In the rows, 128 means zero.
Each row is followed by its class; each block has classes of its own.
116 122 101 110 125 122 121 110 124 116 153 104 105 165 138 133 132 124
 146 121 166 142 109 128 152 94 110 145 152 166 129 110 => D
142 114 109 141 130 112 107 109 126 112 95 114 72 137 105 120 128 118
 121 145 112 194 79 135 116 140 135 131 94 114 135 119 => B
127 106 98 145 143 120 124 94 125 113 163 122 83 162 153 127 100 100 156
 133 162 178 141 142 179 110 87 163 126 195 165 111 => P
158 134 114 141 131 123 146 123 118 99 115 122 94 120 109 105 91 97 139
 130 132 145 159 141 150 130 90 107 114 190 148 104 => C
138 112 137 154 148 148 172 131 104 116 114 150 139 113 106 128 116 111
 137 116 117 111 169 164 146 120 103 103 109 165 137 112 => X
115 162 108 107 84 134 93 153 108 119 112 85 123 142 134 112 127 113 145
 146 157 127 87 109 112 133 133 126 197 167 124 134 => B
114 145 112 125 131 130 138 133 101 129 153 112 100 172 130 132 112 132
 164 123 179 127 146 134 153 111 87 122 159 187 137 115 => Y
94 105 145 125 150 118 170 104 120 130 156 110 88 195 143 120 92 127 173
 98 189 129 139 138 173 108 84 164 135 161 141 116 => F
121 109 131 125 155 98 124 104 120 125 123 114 61 153 125 126 108 128
 138 136 142 171 104 130 137 137 106 146 105 135 141 117 => B
102 115 140 104 128 107 157 110 120 131 123 116 95 169 140 121 119 132
 148 106 129 134 119 131 118 127 127 143 121 111 121 117 => H
114 118 130 126 108 126 143 109 123 118 123 116 74 166 113 98 125 103
 145 102 157 191 101 132 144 130 119 153 126 140 136 118 => X
101 126 157 113 187 83 127 103 122 150 141 108 14 169 107 131 85 138 154
 136 156 198 137 110 161 142 87 145 82 144 139 100 => Y
117 138 171 113 139 126 166 119 114 147 113 125 79 141 95 109 94 145 133
 115 130 131 143 113 124 144 99 105 122 116 114 112 => C
118 132 117 112 131 139 112 118 113 139 121 97 114 137 120 146 141 144
 125 144 97 125 88 106 120 119 148 102 122 84 102 116 => E
135 112 120 149 143 129 149 114 105 108 114 124 118 141 116 132 96 107
 148 144 129 133 153 147 147 116 107 120 110 173 147 111 => B
154 120 107 147 126 129 133 119 116 90 116 126 131 122 127 130 115 108
 139 139 105 135 119 140 140 118 133 116 104 141 143 118 => E
142 123 88 133 115 112 140 127 117 77 124 116 113 136 148 109 108 85 158
 129 140 149 140 166 142 117 108 139 126 196 154 113 => H
93 153 111 75 113 100 119 143 105 114 155 81 86 175 171 119 111 113 172
 119 190 109 114 118 138 127 97 146 199 186 128 124 => H
148 122 110 124 116 103 104 124 141 95 104 132 103 117 122 124 136 124
 123 136 122 170 82 132 116 134 142 133 114 126 141 124 => D
114 117 113 122 94 121 100 92 127 133 85 93 84 152 113 116 129 122 119
 154 110 201 68 97 103 136 167 137 101 76 124 116 => B
144 147 94 138 86 106 121 157 132 79 129 150 161 125 149 116 149 119 137
 117 158 116 81 144 121 126 144 148 182 160 148 148 => D
86 129 143 80 132 104 95 106 134 148 117 82 64 149 144 123 108 138 144
 134 150 144 98 72 114 154 134 165 142 103 117 121 => R
143 157 87 139 83 162 121 166 110 109 117 128 141 138 106 112 142 110
 143 138 134 138 104 153 129 129 125 112 176 167 128 136 => P
145 159 120 137 81 137 172 172 112 85 114 140 142 161 105 93 122 104 164
 107 157 118 90 152 130 134 129 134 176 169 136 144 => E
127 111 105 137 138 108 114 109 131 133 143 141 108 146 152 137 140 136
 124 129 124 142 100 134 138 132 128 148 120 104 140 130 => P
115 117 159 128 138 130 159 118 122 120 105 119 80 148 102 113 99 138
 150 116 142 143 127 134 133 127 110 133 110 119 124 115 => F
121 139 62 133 78 132 111 110 119 127 151 97 143 167 163 121 152 111 127
 122 143 128 91 118 140 107 135 127 163 135 129 120 => C
95 106 162 122 144 126 172 108 119 144 137 131 84 178 119 113 115 125
 152 93 157 145 128 133 150 122 101 149 123 133 128 114 => X
126 132 135 121 143 93 113 112 125 133 110 125 68 126 120 134 120 149
 125 134 120 162 116 111 116 146 127 125 95 98 133 115 => Y
152 110 116 149 159 132 133 131 131 119 102 150 110 114 90 146 137 134
 129 126 95 125 123 156 115 146 122 118 84 116 124 123 => R
111 73 129 137 205 121 147 72 124 144 150 126 93 149 139 166 92 132 154
 133 127 118 183 132 170 109 86 148 65 151 140 91 => R
130 99 111 170 138 133 151 121 120 109 127 176 165 138 120 158 140 138
 134 114 119 110 127 173 131 117 123 126 101 126 131 130 => N
128 118 131 115 125 114 134 96 130 109 126 98 48 175 111 105 105 107 154
 119 143 206 88 123 148 126 117 154 105 137 137 111 => E
159 105 79 156 119 108 100 97 140 92 113 120 107 139 132 124 152 111 112
 142 84 190 55 140 125 125 172 134 72 73 141 125 => E
95 125 152 127 118 129 169 133 113 139 136 138 128 163 132 111 133 128
 147 91 156 107 117 137 138 125 116 144 157 133 124 130 => X
125 133 117 124 110 110 109 136 123 111 124 122 101 126 140 107 143 115
 129 117 148 156 82 131 126 147 131 142 147 129 136 134 => X
113 140 124 106 151 142 131 154 113 136 139 108 111 149 116 132 116 131
 165 126 163 87 142 137 139 133 86 128 167 181 115 123 => R
100 125 191 96 166 113 171 129 117 142 139 141 106 161 126 142 95 162
 157 96 163 76 151 109 134 120 96 134 161 149 121 120 => D
135 120 102 128 121 146 91 103 132 117 85 79 68 120 89 118 132 127 117
 154 98 200 92 123 116 119 147 105 81 83 109 101 => F
112 118 126 114 149 109 99 94 119 139 132 102 92 123 163 139 100 130 122
 154 123 141 139 92 140 133 128 138 126 118 138 116 => P
115 130 99 125 113 133 109 118 119 111 117 84 95 144 129 123 124 117 140
 140 147 149 98 122 138 114 127 129 135 132 126 113 => F
127 120 92 150 108 106 124 125 129 80 133 141 122 153 137 123 130 99 152
 117 164 157 98 162 148 125 116 164 135 175 150 133 => N
165 136 97 146 108 131 136 140 118 74 111 124 132 122 115 108 114 91 148
 138 122 146 115 153 144 124 127 122 123 174 148 122 => E
127 134 163 101 127 116 130 128 131 113 96 118 79 134 95 109 105 137 140
 123 132 168 110 112 118 137 131 130 128 129 121 116 => D
120 107 124 154 110 136 157 103 117 123 108 133 117 177 105 121 128 121
 139 121 120 158 104 142 127 113 137 138 105 114 130 120 => B
143 140 82 159 93 108 127 134 122 107 130 146 147 142 146 124 153 129
 132 116 140 137 98 151 126 128 142 139 137 132 149 138 => Y
168 118 74 172 105 117 126 112 132 94 97 145 103 140 104 121 144 107 124
 133 108 199 100 162 123 127 144 122 72 121 157 118 => Y
123 109 122 155 128 125 142 120 124 131 117 154 170 115 143 151 152 161
 109 124 102 69 111 142 109 121 152 116 104 47 119 138 => F
159 121 112 147 128 139 156 138 111 94 91 146 147 100 106 131 119 111
 134 136 80 118 162 173 114 126 129 88 89 143 131 115 => H
156 117 111 164 135 145 155 112 112 124 105 145 150 104 107 137 119 128
 109 136 80 110 160 142 127 121 126 79 85 118 130 106 => C
128 129 126 111 143 146 119 125 113 139 117 99 104 141 105 139 124 140
 134 148 103 133 104 113 125 122 134 95 115 102 107 112 => E
115 95 125 134 167 122 118 77 120 146 138 123 98 131 148 151 104 137 122
 153 106 149 154 114 152 117 120 132 87 105 136 105 => P
113 124 126 115 119 101 79 113 132 110 99 113 98 111 136 132 129 141 118
 142 118 162 82 110 102 148 150 139 115 88 118 126 => N
140 124 97 136 121 124 105 107 126 108 131 109 88 138 139 117 102 93 142
 146 144 189 131 125 156 128 115 147 131 179 158 117 => P
153 129 108 133 124 119 124 120 121 82 115 111 103 126 123 116 103 93
 149 142 122 159 119 134 149 124 122 129 110 168 149 112 => E
155 141 80 152 90 110 119 129 128 100 121 134 127 124 139 109 150 114
 113 116 120 144 79 139 121 140 138 127 134 126 141 131 => C
118 134 151 132 139 110 144 147 109 130 119 150 139 134 132 143 129 151
 134 121 128 69 114 130 112 142 123 121 148 114 124 142 => B
104 139 147 106 108 108 142 128 128 113 131 125 108 163 137 114 110 127
 156 108 176 135 105 108 133 121 124 161 175 164 137 127 => D
155 173 95 145 36 143 129 167 121 89 76 134 142 125 96 83 144 116 140
 123 135 173 86 146 91 146 158 118 164 143 137 140 => Y
138 147 98 146 95 106 124 137 124 113 127 144 141 130 146 122 148 138
 129 118 141 126 105 139 116 133 138 136 142 125 141 138 => Y
127 103 121 127 120 123 124 86 134 118 108 107 81 166 113 117 125 121
 131 138 99 197 74 119 126 121 156 134 76 68 128 112 => E
139 134 126 134 76 137 149 142 129 92 98 149 157 140 112 105 137 125 140
 112 133 133 97 142 108 119 150 132 151 137 131 133 => D
118 119 143 139 129 144 148 129 107 136 108 149 171 89 131 140 137 137
 116 126 96 77 151 132 116 125 135 99 119 104 118 121 => X
112 98 129 94 147 101 110 61 133 139 112 93 72 118 137 150 107 131 119
 145 83 181 155 105 120 128 144 116 57 67 121 97 => H
111 117 97 106 126 125 122 104 112 122 138 94 91 165 141 134 128 121 146
 130 131 152 119 136 133 109 118 125 121 131 119 106 => H
129 131 182 108 182 117 130 145 112 152 102 145 83 103 102 142 101 164
 118 144 96 100 144 117 110 168 111 94 111 88 114 130 => P

Next block, with new classes.
121 105 150 157 167 122 100 166 112 100 148 120 187 143 139 118 128 120
 131 117 153 216 92 173 173 45 143 112 122 122 112 170 => Z
137 129 159 121 198 133 128 145 86 124 112 133 141 156 103 127 117 124
 101 120 172 203 104 148 127 63 135 104 122 151 96 126 => J
141 113 145 127 182 153 103 167 134 119 136 128 161 149 153 102 119 73
 126 109 168 183 125 175 156 46 118 100 110 143 81 164 => M
75 149 105 162 174 132 109 169 172 110 195 152 121 128 102 97 127 96 108
 103 134 167 85 139 131 63 165 115 103 169 79 140 => Q
106 165 122 129 133 121 131 156 169 96 193 114 140 107 118 133 167 46
 136 113 112 205 78 165 151 65 144 114 113 150 146 149 => T
90 168 117 105 146 131 97 120 195 127 175 129 118 110 115 136 170 115
 142 103 145 175 75 123 124 77 167 153 146 144 140 122 => U
130 105 150 123 160 139 96 174 116 125 139 143 154 159 139 130 111 114
 127 107 164 179 125 139 166 46 132 105 110 130 105 164 => M
118 113 143 144 165 125 114 176 115 99 145 127 185 152 134 108 126 121
 122 120 182 237 96 178 161 56 130 113 126 130 111 160 => Z
118 88 127 143 161 97 101 155 127 136 148 132 135 146 149 152 95 119 115
 133 136 145 75 148 173 58 127 139 138 129 94 149 => W
93 152 139 139 186 149 125 144 177 103 204 129 129 115 129 114 149 92
 127 100 144 123 122 151 106 45 153 99 106 180 96 132 => J
83 162 115 132 155 129 134 158 122 107 183 119 123 79 77 134 152 79 77
 126 131 186 75 118 132 106 139 83 143 134 133 131 => J
141 97 131 145 207 109 99 174 111 100 142 129 166 162 132 138 137 84 117
 124 172 225 82 184 163 31 141 107 139 124 92 162 => M
139 108 160 148 186 128 111 147 132 103 141 106 164 151 136 123 134 101
 123 134 143 172 79 164 156 22 133 106 123 145 98 152 => K
135 122 171 124 176 106 115 151 118 109 138 115 159 153 125 132 143 93
 95 120 159 188 96 161 146 34 132 99 114 148 101 152 => K
96 109 145 143 181 126 97 159 140 120 155 136 154 136 136 129 91 104 134
 114 158 199 93 153 163 46 145 122 128 130 105 155 => W
112 114 127 126 195 126 126 175 102 110 159 122 176 148 122 126 109 107
 140 108 178 230 88 171 159 39 107 106 133 139 114 147 => V
118 110 126 139 186 94 104 151 117 120 146 112 140 142 148 125 130 67 70
 117 169 173 85 184 146 51 111 114 152 134 112 155 => Q
110 147 102 117 140 111 107 134 164 94 189 143 162 101 84 140 169 94 161
 83 160 200 92 112 125 105 161 149 156 100 163 115 => Q
99 173 119 154 155 113 113 151 183 83 191 136 170 124 126 123 169 105
 113 110 132 199 65 130 127 69 166 114 85 167 104 123 => Q
102 161 131 109 129 105 109 110 155 123 182 130 103 102 149 171 170 65
 98 104 150 141 100 113 144 68 140 121 175 115 178 110 => M
131 108 125 115 166 119 108 158 110 140 143 124 126 153 140 145 129 112
 115 89 167 191 78 164 154 74 146 127 154 124 122 161 => Q
109 162 134 131 145 112 99 150 148 105 185 128 188 101 107 126 181 118
 156 81 137 218 56 115 159 86 181 120 111 128 111 126 => U
85 152 128 129 204 136 109 138 167 103 174 130 158 109 101 129 153 62
 126 106 159 162 123 154 118 29 135 104 116 157 100 124 => M
106 161 133 141 165 142 139 179 142 113 210 122 156 103 121 113 158 70
 154 90 138 204 87 124 141 61 134 106 118 159 133 120 => V
56 149 123 156 113 103 146 159 139 122 192 157 106 136 112 145 136 131
 94 105 132 159 81 130 161 58 168 123 122 158 130 112 => Z
44 198 112 145 145 108 92 152 184 98 217 133 162 98 100 127 155 129 122
 119 146 176 88 128 130 74 197 123 104 154 119 102 => U
97 170 149 165 151 115 128 161 160 89 202 136 131 120 127 112 143 75 94
 132 119 144 100 125 128 38 143 105 88 185 112 107 => J
110 163 128 123 197 134 112 154 148 109 158 152 155 119 93 120 167 107
 150 84 153 222 85 121 123 70 161 102 112 151 81 125 => M
119 152 124 146 154 157 141 179 142 85 165 106 190 101 84 98 184 98 154
 130 152 211 94 143 116 101 127 116 120 146 137 120 => Z
142 113 133 135 191 99 115 167 88 124 136 114 165 157 134 131 142 120
 119 118 158 206 72 185 158 52 132 109 128 135 86 152 => T
63 163 133 174 166 147 127 178 155 95 181 164 110 138 88 120 127 141 109
 115 139 242 67 131 139 56 212 96 104 149 115 127 => J
131 101 133 133 172 86 116 179 120 116 153 127 171 147 125 130 134 100
 117 122 171 205 83 168 159 54 140 128 139 121 93 145 => K
123 118 136 161 209 104 104 165 98 116 161 121 164 150 142 112 107 107
 119 125 154 179 99 172 153 29 120 110 126 146 84 136 => V
129 161 137 135 139 117 102 162 174 112 197 116 148 126 132 130 189 101
 146 109 135 169 81 141 133 71 182 144 112 157 125 125 => U
84 145 118 129 138 122 138 205 147 95 186 134 145 129 116 148 173 106
 110 105 153 204 77 148 144 69 143 79 108 152 130 144 => M
66 149 122 155 194 137 142 156 159 82 180 135 152 108 59 106 145 88 124
 134 157 200 91 124 115 75 157 101 135 151 118 111 => K
121 145 127 130 146 97 117 123 160 98 178 123 127 130 129 165 155 103 91
 161 154 125 119 116 99 125 146 135 146 143 150 111 => W
116 108 143 143 173 123 122 182 112 132 150 138 152 156 134 118 113 110
 130 92 162 225 97 165 168 30 130 117 120 128 112 149 => V
36 174 110 154 158 130 145 175 176 94 192 155 163 116 73 118 144 126 119
 116 167 228 98 127 117 49 147 111 100 149 139 89 => V
95 139 119 156 110 127 112 165 165 84 204 135 129 115 110 122 111 82 115
 146 109 133 92 117 159 96 133 109 111 146 123 139 => W
113 112 133 141 197 137 109 150 117 120 158 124 147 155 129 113 114 105
 115 120 161 183 84 173 166 21 126 102 130 148 82 157 => T
116 100 134 128 169 108 104 166 128 135 137 141 139 140 128 128 106 107
 115 108 162 196 91 159 155 77 134 126 135 119 90 159 => W
128 99 136 144 189 137 104 147 130 115 128 130 160 149 125 129 103 135
 142 134 155 183 85 151 148 73 137 123 129 131 89 145 => W
120 158 126 155 158 137 131 185 167 92 220 156 150 133 104 79 142 63 161
 86 147 218 101 142 143 49 150 121 97 164 93 117 => V
148 106 117 135 181 121 108 157 112 115 142 126 150 147 135 111 126 90
 135 90 162 220 51 178 167 69 133 120 156 121 94 157 => Q
49 161 104 166 185 134 119 148 169 83 198 138 142 111 90 126 129 121 83
 140 147 178 79 156 126 55 172 85 114 152 90 126 => J
89 163 115 175 127 117 146 175 143 79 203 158 148 110 78 98 150 60 127
 84 123 218 63 118 158 96 172 104 106 143 125 103 => Q
158 124 165 113 189 118 118 146 92 126 127 102 157 162 152 128 157 99
 108 114 178 190 103 175 136 47 112 101 131 149 117 151 => T
134 123 147 106 167 132 119 143 115 113 130 135 159 142 127 131 104 112
 125 108 158 212 107 152 148 74 129 111 112 138 104 157 => J
90 156 119 168 148 114 131 161 157 99 164 149 134 145 123 133 165 162
 126 104 137 196 61 129 120 96 196 118 109 147 131 111 => Q
134 116 148 144 196 163 102 161 124 125 129 128 147 150 140 111 121 85
 115 120 166 198 112 164 156 48 144 97 123 133 89 156 => M
125 90 154 138 177 129 111 179 103 138 118 143 156 162 142 116 100 161
 136 98 171 194 88 146 158 75 138 107 115 130 76 156 => W
95 177 132 93 143 131 133 103 188 143 176 118 104 101 104 168 179 87 94
 130 156 128 114 100 95 82 156 148 156 149 161 90 => K
129 121 159 113 161 112 97 166 114 118 151 105 161 152 140 130 136 90
 109 116 167 194 91 164 163 45 126 118 122 151 123 162 => U
114 122 153 163 180 120 107 145 124 108 135 128 174 156 144 130 131 131
 123 118 152 236 71 176 169 24 162 124 119 136 104 147 => Z
122 108 148 133 162 117 126 150 119 127 143 139 129 146 128 126 113 85
 109 112 156 213 80 139 175 64 150 120 152 121 115 149 => K
147 133 136 135 190 113 99 140 125 112 151 119 156 150 159 120 114 114
 96 138 157 149 107 186 136 58 137 109 111 156 57 144 => J
138 148 154 115 173 108 108 142 102 124 125 110 157 147 128 124 156 122
 114 116 180 200 95 156 128 95 151 122 136 141 120 120 => U
87 177 138 112 113 88 104 151 148 143 210 124 78 119 139 164 161 80 78
 108 129 151 75 114 155 71 176 138 144 161 157 127 => U
68 160 103 157 176 127 109 149 163 75 211 132 138 107 87 125 155 85 106
 109 142 202 54 130 134 70 166 97 140 144 131 138 => Q
134 106 143 131 201 136 114 143 102 119 98 110 154 143 67 115 122 117 93
 169 158 152 110 136 118 65 100 111 134 139 94 133 => K
156 109 144 114 204 139 115 133 80 146 121 114 144 147 118 119 114 100
 122 112 166 165 117 145 140 60 91 117 148 135 102 136 => V
128 109 162 152 190 115 105 168 91 116 130 136 152 169 152 128 125 107
 92 106 166 200 93 165 173 31 143 78 117 136 85 156 => M
